Below are the code and all the weights of a small trained network. Each question names an input and a target symbol and asks about switching units off, where a switched-off unit gives its printed mean instead of its output.

import numpy as np


def w(rows, s, z=0):
    codes = np.array(rows[::2]) - 128.0
    scale = np.full(codes.shape[1], s)
    scale[-1] = z or s
    return codes * scale


def norm(h):
    return h / np.sqrt((h * h).mean(-1, keepdims=True) + 1e-5)


def f(y):
    return np.maximum(y, 0)


def softmax(a):
    e = np.exp(a - a.max(-1, keepdims=True))
    return e / e.sum(-1, keepdims=True)


def log_softmax(a):
    a = a - a.max(-1, keepdims=True)
    return a - np.log(np.exp(a).sum(-1, keepdims=True))


def net(x, mask):
    ids = ['αβγεζηλμξπσφψω'.index(c) for c in x.split()]
    T = len(ids)
    res = E[ids] + P[:T]
    u = 0
    for l in range(2):
        r = norm(res)
        for j in range(2):
            rows = slice(4 * j, 4 * j + 4)
            q, k, v = (r @ M[l][rows].T for M in (Q, K, V))
            z = softmax(np.where(np.tri(T) > 0, q @ k.T / 4**0.5, -1e9)) @ v
            o = O[l][rows]
            res = res + np.where(mask[u + j], z, o[:, -1]) @ o[:, :-1]
        u += 2
        y = f(norm(res) @ A[l][:, :-1].T + A[l][:, -1])
        res = res + np.where(mask[u : u + 12], y, B[l][:, -1]) @ B[l][:, :-1]
        u += 12
    return log_softmax(norm(res)[-1] @ U[:, :-1].T + U[:, -1])


Q, K, V, O, A, B = {}, {}, {}, {}, {}, {}
E = w([
[146,68,62,91,88,115,100,174],'α',
[160,38,101,126,66,85,79,149],'β',
[190,98,122,49,82,141,121,57],'γ',
[166,55,70,76,128,181,131,90],'ε',
[152,58,159,180,211,63,168,26],'ζ',
[126,28,84,136,89,139,85,127],'η',
[172,118,107,90,52,136,89,108],'λ',
[207,248,111,161,124,69,68,105],'μ',
[145,158,154,253,105,92,62,30],'ξ',
[175,135,70,49,90,190,106,99],'π',
[201,146,65,227,180,180,148,72],'σ',
[148,83,53,134,64,168,72,160],'φ',
[168,106,109,77,75,197,110,42],'ψ',
[222,112,104,131,217,33,174,131],'ω',
],0.007)
P = w([
[131,97,151,76,62,179,125,159],'0',
[90,95,15,79,52,117,130,105],'1',
[127,70,99,91,155,166,43,154],'2',
[88,113,2,98,50,93,151,98],'3',
[127,95,109,101,166,159,47,152],'4',
[84,129,5,110,67,84,164,93],'5',
[130,100,117,115,172,156,70,157],'6',
[81,139,18,129,79,81,166,98],'7',
[124,115,123,126,173,150,82,152],'8',
[75,154,28,134,100,79,173,99],'9',
[144,133,135,137,188,142,90,149],'10',
[90,165,62,142,110,83,183,103],'11',
[136,147,140,161,192,140,108,154],'12',
[98,180,80,150,123,86,186,116],'13',
],0.0077)
Q[0] = w([
[107,125,160,118,153,144,138,133],'L0H0',
[104,136,22,130,94,88,167,79],'L0H0',
[164,118,119,142,159,131,80,117],'L0H0',
[124,116,206,110,160,147,112,164],'L0H0',
[143,114,230,140,179,195,86,187],'L0H1',
[143,144,143,152,167,124,120,132],'L0H1',
[107,147,92,142,69,92,158,89],'L0H1',
[96,133,248,132,154,178,111,190],'L0H1',
],0.017)
K[0] = w([
[80,46,103,99,81,129,74,158],'L0H0',
[119,214,129,254,253,51,190,127],'L0H0',
[142,128,239,92,33,121,223,178],'L0H0',
[133,24,81,28,55,191,93,177],'L0H0',
[123,39,116,15,33,196,85,174],'L0H1',
[130,89,96,77,24,113,159,87],'L0H1',
[131,193,61,236,229,51,140,113],'L0H1',
[93,40,83,34,72,176,51,145],'L0H1',
],0.0068)
V[0] = w([
[98,142,150,149,179,38,77,133],'L0H0',
[187,127,178,71,143,2,147,113],'L0H0',
[148,72,101,189,116,70,127,167],'L0H0',
[79,95,105,133,145,132,204,245],'L0H0',
[172,114,138,216,169,199,140,118],'L0H1',
[57,112,234,116,68,141,114,88],'L0H1',
[83,15,161,130,170,116,172,24],'L0H1',
[156,88,112,52,181,129,178,171],'L0H1',
],0.0063)
O[0] = w([
[105,116,147,75,64,53,105,106,36],'L0H0',
[153,76,139,4,130,92,146,94,106],'L0H0',
[210,86,171,136,88,155,99,104,186],'L0H0',
[195,191,122,142,94,130,130,152,4],'L0H0',
[172,110,61,202,151,108,134,57,88],'L0H1',
[77,190,202,192,70,98,137,111,34],'L0H1',
[158,44,151,185,72,141,254,107,135],'L0H1',
[197,188,153,79,171,95,218,186,126],'L0H1',
],0.0065,0.0036)
A[0] = w([
[71,166,98,96,122,2,175,106,190],'L0N0',
[115,210,129,156,102,127,162,157,102],'L0N1',
[164,151,124,149,121,100,174,36,6],'L0N2',
[160,197,105,40,102,163,166,28,93],'L0N3',
[180,28,69,101,184,231,121,32,168],'L0N4',
[140,137,81,81,183,174,99,237,109],'L0N5',
[119,82,149,194,151,150,38,128,43],'L0N6',
[118,92,194,120,151,146,142,155,25],'L0N7',
[105,90,178,155,234,126,94,83,203],'L0N8',
[156,198,89,123,10,159,148,20,125],'L0N9',
[188,218,150,145,196,145,30,75,229],'L0N10',
[209,125,152,163,234,154,211,149,48],'L0N11',
],0.005,0.0013)
B[0] = w([
[109,198,168,4,72,157,126,141,150],'L0N0',
[128,86,93,91,159,122,98,113,135],'L0N1',
[135,163,70,143,100,89,164,195,141],'L0N2',
[76,77,157,164,157,119,137,172,156],'L0N3',
[127,161,147,196,155,16,105,215,255],'L0N4',
[111,143,192,160,129,44,170,63,214],'L0N5',
[120,142,147,55,199,80,182,116,167],'L0N6',
[130,125,69,155,155,132,106,130,136],'L0N7',
[188,173,163,69,67,72,114,199,166],'L0N8',
[35,58,156,182,221,77,127,170,160],'L0N9',
[97,13,97,149,94,73,154,212,182],'L0N10',
[68,84,112,76,98,136,43,134,181],'L0N11',
],0.0042,0.0075)
Q[1] = w([
[141,132,117,106,147,160,127,60],'L1H0',
[119,146,141,135,152,131,111,157],'L1H0',
[149,115,106,113,135,124,129,46],'L1H0',
[92,122,159,129,113,134,153,218],'L1H0',
[189,176,104,72,134,142,153,104],'L1H1',
[86,158,199,88,213,114,39,162],'L1H1',
[83,103,87,36,47,84,170,93],'L1H1',
[202,106,249,117,157,119,132,176],'L1H1',
],0.014)
K[1] = w([
[103,88,94,102,140,84,107,145],'L1H0',
[118,136,117,133,138,181,106,119],'L1H0',
[126,95,96,118,174,22,126,143],'L1H0',
[138,154,160,124,92,213,142,97],'L1H0',
[131,112,96,54,140,106,128,193],'L1H1',
[110,202,176,90,141,223,99,109],'L1H1',
[132,124,115,71,111,7,140,66],'L1H1',
[167,123,216,108,87,240,168,145],'L1H1',
],0.014)
V[1] = w([
[141,120,103,125,163,104,124,150],'L1H0',
[112,86,115,120,143,97,133,130],'L1H0',
[130,110,106,131,140,99,100,93],'L1H0',
[136,122,191,150,138,189,121,190],'L1H0',
[122,173,57,171,232,171,139,138],'L1H1',
[169,90,154,91,168,133,254,100],'L1H1',
[196,79,154,209,107,152,87,96],'L1H1',
[211,150,99,85,132,111,113,184],'L1H1',
],0.009)
O[1] = w([
[122,140,105,184,143,92,112,185,169],'L1H0',
[111,117,98,112,126,88,129,161,163],'L1H0',
[107,133,78,130,103,40,119,153,82],'L1H0',
[162,100,141,152,159,214,109,121,255],'L1H0',
[136,135,49,138,245,121,173,115,75],'L1H1',
[128,97,172,110,110,118,223,192,71],'L1H1',
[150,60,27,144,44,36,125,109,111],'L1H1',
[254,202,134,63,142,100,121,185,141],'L1H1',
],0.0085,0.0046)
A[1] = w([
[153,159,212,79,115,209,115,91,67],'L1N0',
[92,156,146,140,137,195,112,80,2],'L1N1',
[82,181,120,98,88,57,64,101,215],'L1N2',
[95,211,121,167,197,169,64,114,150],'L1N3',
[143,83,63,144,93,112,147,131,173],'L1N4',
[95,91,133,164,149,119,249,130,148],'L1N5',
[66,69,134,150,48,75,200,143,129],'L1N6',
[73,98,131,151,58,95,108,85,116],'L1N7',
[200,134,148,132,211,154,78,149,74],'L1N8',
[121,146,178,148,58,102,92,154,114],'L1N9',
[122,155,127,115,137,105,179,195,80],'L1N10',
[131,116,120,174,158,188,83,67,2],'L1N11',
],0.011,0.0032)
B[1] = w([
[99,145,111,213,145,49,93,159,207],'L1N0',
[155,108,138,111,148,50,156,131,156],'L1N1',
[87,105,113,101,136,213,96,161,235],'L1N2',
[115,107,126,60,74,57,160,131,246],'L1N3',
[144,150,196,170,198,97,154,158,218],'L1N4',
[85,111,54,94,42,121,112,161,195],'L1N5',
[138,251,141,159,118,137,157,75,236],'L1N6',
[108,158,123,154,126,187,111,88,227],'L1N7',
[94,164,91,142,67,184,130,93,255],'L1N8',
[113,50,45,90,120,104,193,98,182],'L1N9',
[184,88,151,101,127,164,117,118,171],'L1N10',
[181,128,180,100,156,111,147,101,188],'L1N11',
],0.011,0.0073)
U = w([
[183,226,140,171,98,151,58,182,90],'α',
[165,24,107,161,24,104,60,146,22],'β',
[63,84,203,171,145,143,140,222,155],'γ',
[146,96,59,128,112,254,170,162,66],'ε',
[103,169,120,132,30,86,217,122,84],'ζ',
[203,72,194,169,174,179,116,91,251],'η',
[136,130,220,121,137,27,76,86,142],'λ',
[55,132,84,33,108,119,59,172,101],'μ',
[43,134,114,198,132,177,88,43,98],'ξ',
[114,205,161,92,220,160,177,112,161],'π',
[143,118,52,177,189,59,133,168,194],'σ',
[214,152,80,79,117,130,104,22,75],'φ',
[93,15,143,81,160,129,192,72,125],'ψ',
[212,97,171,47,124,101,153,191,227],'ω',
],0.0088,0.0028)

Each question gives the input, a string of symbols that net reads in full, and the target symbol t.
The units are the heads (4 rows each of Q, K, V and O) and the neurons (one row each of A and B). Each row of codes is followed by its name. A weight is (code - 128) times the scale printed after its matrix; where a second scale follows, it is the last column's (O, A, B and U).
mask holds one flag per unit, layer by layer, with each layer's heads first. A switched-off unit (its flag False) gives its mean, the last column of its rows in O or B, instead of its output. The means were averaged over made-up inputs and are rounded, as every weight is.
A unit's drop is (log p(t) with every unit on - log p(t) with that unit switched off) / (log p(t) with every unit on - log p(t) with every unit switched off).
The circuit of an input: a set's keep is (log p(t) with only the set's units on - log p(t) with every unit switched off) / (log p(t) with every unit on - log p(t) with every unit switched off). Starting from the 12 units with the biggest drops (on a tie, the unit counted first), units are removed one at a time, each time the one whose removal leaves the highest keep (on an exact tie, the one counted first), for as long as the keep stays at least 0.8.
circuit, biggest first: the units of the circuit, biggest drop first
unit that matters most: the unit with the biggest drop
top k neurons: the k neurons with the biggest drops, biggest first
k most important neurons of layer l: the k neurons of layer l with the biggest drops, biggest first
heads that matter: for each layer, one digit per head in row order, 1 if its drop is at least 0.15 and else 0, layers parted by /
drop when u is switched off: that unit's drop, to one decimal
input α μ λ, target α: circuit, biggest first	(L1H1; L0H1; L1N0)
input φ σ π, target φ: unit that matters most	L0H0
input π α ψ ψ β α γ η μ α, target μ: heads that matter	01 / 00
input η γ λ π, target π: circuit, biggest first	(L1H1; L0H1; L0H0)
input γ β φ φ ω, target γ: heads that matter	11 / 01
input α ψ ε π ζ ψ, target ζ: heads that matter	01 / 01
input ω η ζ β α, target ω: heads that matter	00 / 00
input β α η ω ω π ζ σ β η α, target β: 2 most important neurons of layer 1	(L1N9; L1N0)
input λ γ λ α ε, target λ: heads that matter	11 / 10
input η φ ε β, target β: heads that matter	11 / 11
input ζ λ α μ π λ σ γ α μ ω φ, target ω: circuit, biggest first	(L0H1; L0H0; L1H1)
input π μ λ γ α ξ ε μ ε ξ ψ, target π: top 2 neurons	(L1N8; L1N3)
input ψ ψ ξ λ ω γ γ ζ ε λ γ λ ω, target ψ: heads that matter	11 / 11
input π β α ξ ω μ ε, target π: circuit, biggest first	(L1H1; L0H0)
input σ γ γ γ ε β φ λ μ ψ μ, target σ: circuit, biggest first	(L1H1)
input φ μ α ω, target ω: heads that matter	00 / 00
input γ ξ ω ψ ξ μ, target μ: heads that matter	00 / 00
input α ψ γ φ γ γ ε π λ, target α: top 3 neurons	(L1N0; L1N8; L0N4)
input ε β α φ ξ, target ε: heads that matter	11 / 01
input α γ ψ α β β η α, target α: unit that matters most	L0N5
input ξ π γ φ λ ω η λ ω, target ξ: heads that matter	00 / 01
input η α λ η ζ μ α γ ψ μ μ α ζ, target η: heads that matter	11 / 11
input α π ξ ω φ π μ ε λ π ω, target α: 2 most important neurons of layer 1	(L1N8; L1N0)
input α α γ φ ε φ λ β ψ, target α: 2 most important neurons of layer 1	(L1N0; L1N8)
input ω η λ η ψ γ η α γ ξ σ β, target σ: heads that matter	01 / 00
input ψ ψ φ γ π γ, target γ: heads that matter	01 / 01
input β μ β β, target μ: circuit, biggest first	(L0H1)
input ε γ γ η, target η: heads that matter	11 / 10
input ε μ μ ξ η π ω λ μ ζ π ξ α, target ε: drop when L0H0 is switched off	1.1
